Below are the code and all the weights of a small trained network. Each question names an input and a target symbol and asks about switching units off, where a switched-off unit gives its printed mean instead of its output.

import numpy as np


def w(rows, s, z=0):
    codes = np.array(rows[::2]) - 128.0
    scale = np.full(codes.shape[1], s)
    scale[-1] = z or s
    return codes * scale


def norm(h):
    return h / np.sqrt((h * h).mean(-1, keepdims=True) + 1e-5)


def f(y):
    return np.maximum(y, 0)


def softmax(a):
    e = np.exp(a - a.max(-1, keepdims=True))
    return e / e.sum(-1, keepdims=True)


def log_softmax(a):
    a = a - a.max(-1, keepdims=True)
    return a - np.log(np.exp(a).sum(-1, keepdims=True))


def net(x, mask):
    ids = ['αβδεζηλμξπστφω'.index(c) for c in x.split()]
    T = len(ids)
    res = E[ids] + P[:T]
    u = 0
    for l in range(3):
        q, k, v = (norm(res) @ M[l].T for M in (Q, K, V))
        z = softmax(np.where(np.tri(T) > 0, q @ k.T / 4**0.5, -1e9)) @ v
        res = res + np.where(mask[u], z, O[l][:, -1]) @ O[l][:, :-1]
        u += 1
        y = f(norm(res) @ A[l][:, :-1].T + A[l][:, -1])
        res = res + np.where(mask[u : u + 4], y, B[l][:, -1]) @ B[l][:, :-1]
        u += 4
    return log_softmax(norm(res)[-1] @ U[:, :-1].T + U[:, -1])


Q, K, V, O, A, B = {}, {}, {}, {}, {}, {}
E = w([
[107,118,124,115],'α',
[110,118,126,113],'β',
[101,116,123,115],'δ',
[105,117,122,114],'ε',
[104,117,128,115],'ζ',
[110,114,113,123],'η',
[74,138,152,110],'λ',
[93,148,133,107],'μ',
[254,153,166,74],'ξ',
[99,146,124,107],'π',
[120,158,64,161],'σ',
[117,158,70,148],'τ',
[140,101,156,186],'φ',
[119,153,148,174],'ω',
],0.0021)
P = w([
[37,123,139,99],'0',
[1,112,113,137],'1',
[14,115,104,146],'2',
[17,112,105,132],'3',
[23,111,98,128],'4',
[45,111,105,120],'5',
[59,113,104,111],'6',
[71,117,97,106],'7',
[84,121,107,103],'8',
[94,123,102,99],'9',
[114,130,116,93],'10',
[161,143,133,102],'11',
[146,141,131,87],'12',
[40,120,98,99],'13',
],0.00054)
Q[0] = w([
[249,62,232,153],'L0H1',
[1,85,31,68],'L0H1',
[13,190,20,116],'L0H1',
[243,142,183,233],'L0H1',
],0.0039)
K[0] = w([
[5,93,61,160],'L0H1',
[254,192,130,73],'L0H1',
[251,168,207,96],'L0H1',
[16,106,169,158],'L0H1',
],0.0039)
V[0] = w([
[152,68,218,249],'L0H1',
[85,195,121,161],'L0H1',
[105,16,58,121],'L0H1',
[135,4,124,122],'L0H1',
],0.0033)
O[0] = w([
[187,76,218,183,8],'L0H1',
[98,242,151,175,178],'L0H1',
[80,65,70,173,199],'L0H1',
[99,5,100,152,131],'L0H1',
],0.0029,0.0016)
A[0] = w([
[251,150,145,140,249],'L0N1',
[116,169,106,238,69],'L0N2',
[166,145,91,187,226],'L0N3',
[120,207,189,145,242],'L0N4',
],0.0025,0.00021)
B[0] = w([
[15,63,89,49,159],'L0N1',
[231,151,131,66,254],'L0N2',
[250,93,116,153,171],'L0N3',
[178,80,154,211,209],'L0N4',
],0.0018,0.00086)
Q[1] = w([
[74,78,25,51],'L1H1',
[212,149,252,202],'L1H1',
[128,56,2,14],'L1H1',
[230,73,221,74],'L1H1',
],0.0036)
K[1] = w([
[132,126,109,227],'L1H1',
[121,139,175,29],'L1H1',
[109,147,145,252],'L1H1',
[90,129,225,95],'L1H1',
],0.0038)
V[1] = w([
[153,191,80,217],'L1H1',
[126,194,68,169],'L1H1',
[66,54,62,251],'L1H1',
[65,154,60,32],'L1H1',
],0.002)
O[1] = w([
[85,58,177,253,160],'L1H1',
[134,71,186,190,196],'L1H1',
[125,212,212,198,236],'L1H1',
[209,98,208,106,250],'L1H1',
],0.0018,0.0016)
A[1] = w([
[168,225,61,162,5],'L1N1',
[67,44,253,98,255],'L1N2',
[85,191,155,195,230],'L1N3',
[238,146,39,213,148],'L1N4',
],0.0017,0.00098)
B[1] = w([
[183,36,109,118,147],'L1N1',
[254,71,83,123,238],'L1N2',
[194,157,182,147,253],'L1N3',
[126,105,184,35,171],'L1N4',
],0.0022,0.0016)
Q[2] = w([
[39,78,38,135],'L2H1',
[224,20,79,64],'L2H1',
[22,162,128,188],'L2H1',
[33,223,211,253],'L2H1',
],0.0037)
K[2] = w([
[184,213,190,214],'L2H1',
[34,64,205,160],'L2H1',
[222,194,123,117],'L2H1',
[252,144,77,66],'L2H1',
],0.0039)
V[2] = w([
[240,163,66,113],'L2H1',
[196,171,4,82],'L2H1',
[14,83,111,53],'L2H1',
[219,54,8,106],'L2H1',
],0.0015)
O[2] = w([
[179,125,65,114,4],'L2H1',
[253,135,31,177,88],'L2H1',
[157,134,205,146,193],'L2H1',
[232,194,76,84,73],'L2H1',
],0.0023,0.00034)
A[2] = w([
[94,156,170,122,248],'L2N1',
[114,137,110,153,254],'L2N2',
[253,82,142,122,13],'L2N3',
[121,166,184,71,45],'L2N4',
],0.0032,0.0011)
B[2] = w([
[199,136,116,60,251],'L2N1',
[180,153,119,107,238],'L2N2',
[182,44,203,77,246],'L2N3',
[52,2,135,157,162],'L2N4',
],0.0023,0.0014)
U = w([
[207,15,190,246,116],'α',
[180,247,26,153,162],'β',
[22,232,183,32,147],'δ',
[59,115,227,59,120],'ε',
[213,246,30,207,212],'ζ',
[134,41,167,57,87],'η',
[4,14,12,222,253],'λ',
[234,231,248,240,248],'μ',
[210,152,31,32,58],'ξ',
[124,117,86,84,3],'π',
[117,85,117,103,14],'σ',
[168,90,105,63,13],'τ',
[34,232,126,21,133],'φ',
[36,76,19,31,61],'ω',
],0.0043,0.0036)

Each question gives the input, a string of symbols that net reads in full, and the target symbol t.
The units are the heads (4 rows each of Q, K, V and O) and the neurons (one row each of A and B). Each row of codes is followed by its name. A weight is (code - 128) times the scale printed after its matrix; where a second scale follows, it is the last column's (O, A, B and U).
mask holds one flag per unit, layer by layer, with each layer's heads first. A switched-off unit (its flag False) gives its mean, the last column of its rows in O or B, instead of its output. The means were averaged over made-up inputs and are rounded, as every weight is.
A unit's drop is (log p(t) with every unit on - log p(t) with that unit switched off) / (log p(t) with every unit on - log p(t) with every unit switched off).
The circuit of an input: a set's keep is (log p(t) with only the set's units on - log p(t) with every unit switched off) / (log p(t) with every unit on - log p(t) with every unit switched off). Starting from the 12 units with the biggest drops (on a tie, the unit counted first), units are removed one at a time, each time the one whose removal leaves the highest keep (on an exact tie, the one counted first), for as long as the keep stays at least 0.8.
circuit, biggest first: the units of the circuit, biggest drop first
top k neurons: the k neurons with the biggest drops, biggest first
k most important neurons of layer l: the k neurons of layer l with the biggest drops, biggest first
drop when u is switched off: that unit's drop, to one decimal
input α ε η φ β ω β, target μ: circuit, biggest first -> L1H1, L2N3
input η α ω ε, target μ: circuit, biggest first -> L0H1, L1H1
input α η ε ζ, target λ: circuit, biggest first -> L0H1
input π δ β η ε α η λ β η η β, target λ: circuit, biggest first -> L0H1, L2N1
input ε τ η η ε ω α σ η σ ε, target ζ: top 2 neurons -> L0N2, L1N4
input τ ω α, target μ: 2 most important neurons of layer 1 -> L1N2, L1N3
input σ η σ ε δ ω η ε η, target λ: circuit, biggest first -> L2H1, L1H1, L0H1, L2N3
input τ σ α η ε μ η η ω μ, target μ: circuit, biggest first -> L0H1, L1H1, L0N4
input β φ ω η, target μ: circuit, biggest first -> L0H1, L1H1
input ε β α ω δ, target μ: 3 most important neurons of layer 1 -> L1N3, L1N2, L1N4
input λ η μ α ω ζ σ ζ η δ, target λ: top 4 neurons -> L1N4, L2N3, L0N2, L1N2
input λ ζ σ δ, target ζ: top 2 neurons -> L1N4, L2N3
input α α σ ε ζ, target ζ: top 2 neurons -> L2N3, L0N2
input δ ω σ, target μ: circuit, biggest first -> L0H1
input ω ω φ ζ ω α ζ, target μ: 2 most important neurons of layer 2 -> L2N3, L2N4
input ω σ ω π, target μ: top 2 neurons -> L0N4, L1N3
input ε μ ε ω μ ζ α ω ζ, target μ: 2 most important neurons of layer 0 -> L0N4, L0N3
input η μ α ε φ λ η ε η ζ, target λ: 2 most important neurons of layer 1 -> L1N4, L1N2
input μ η α α η ε, target λ: top 2 neurons -> L2N3, L1N4
input μ ζ λ ε φ δ σ ε η ε α, target λ: top 3 neurons -> L2N3, L1N4, L0N2
input δ π ω τ, target μ: drop when L2N3 is switched off -> -0.1
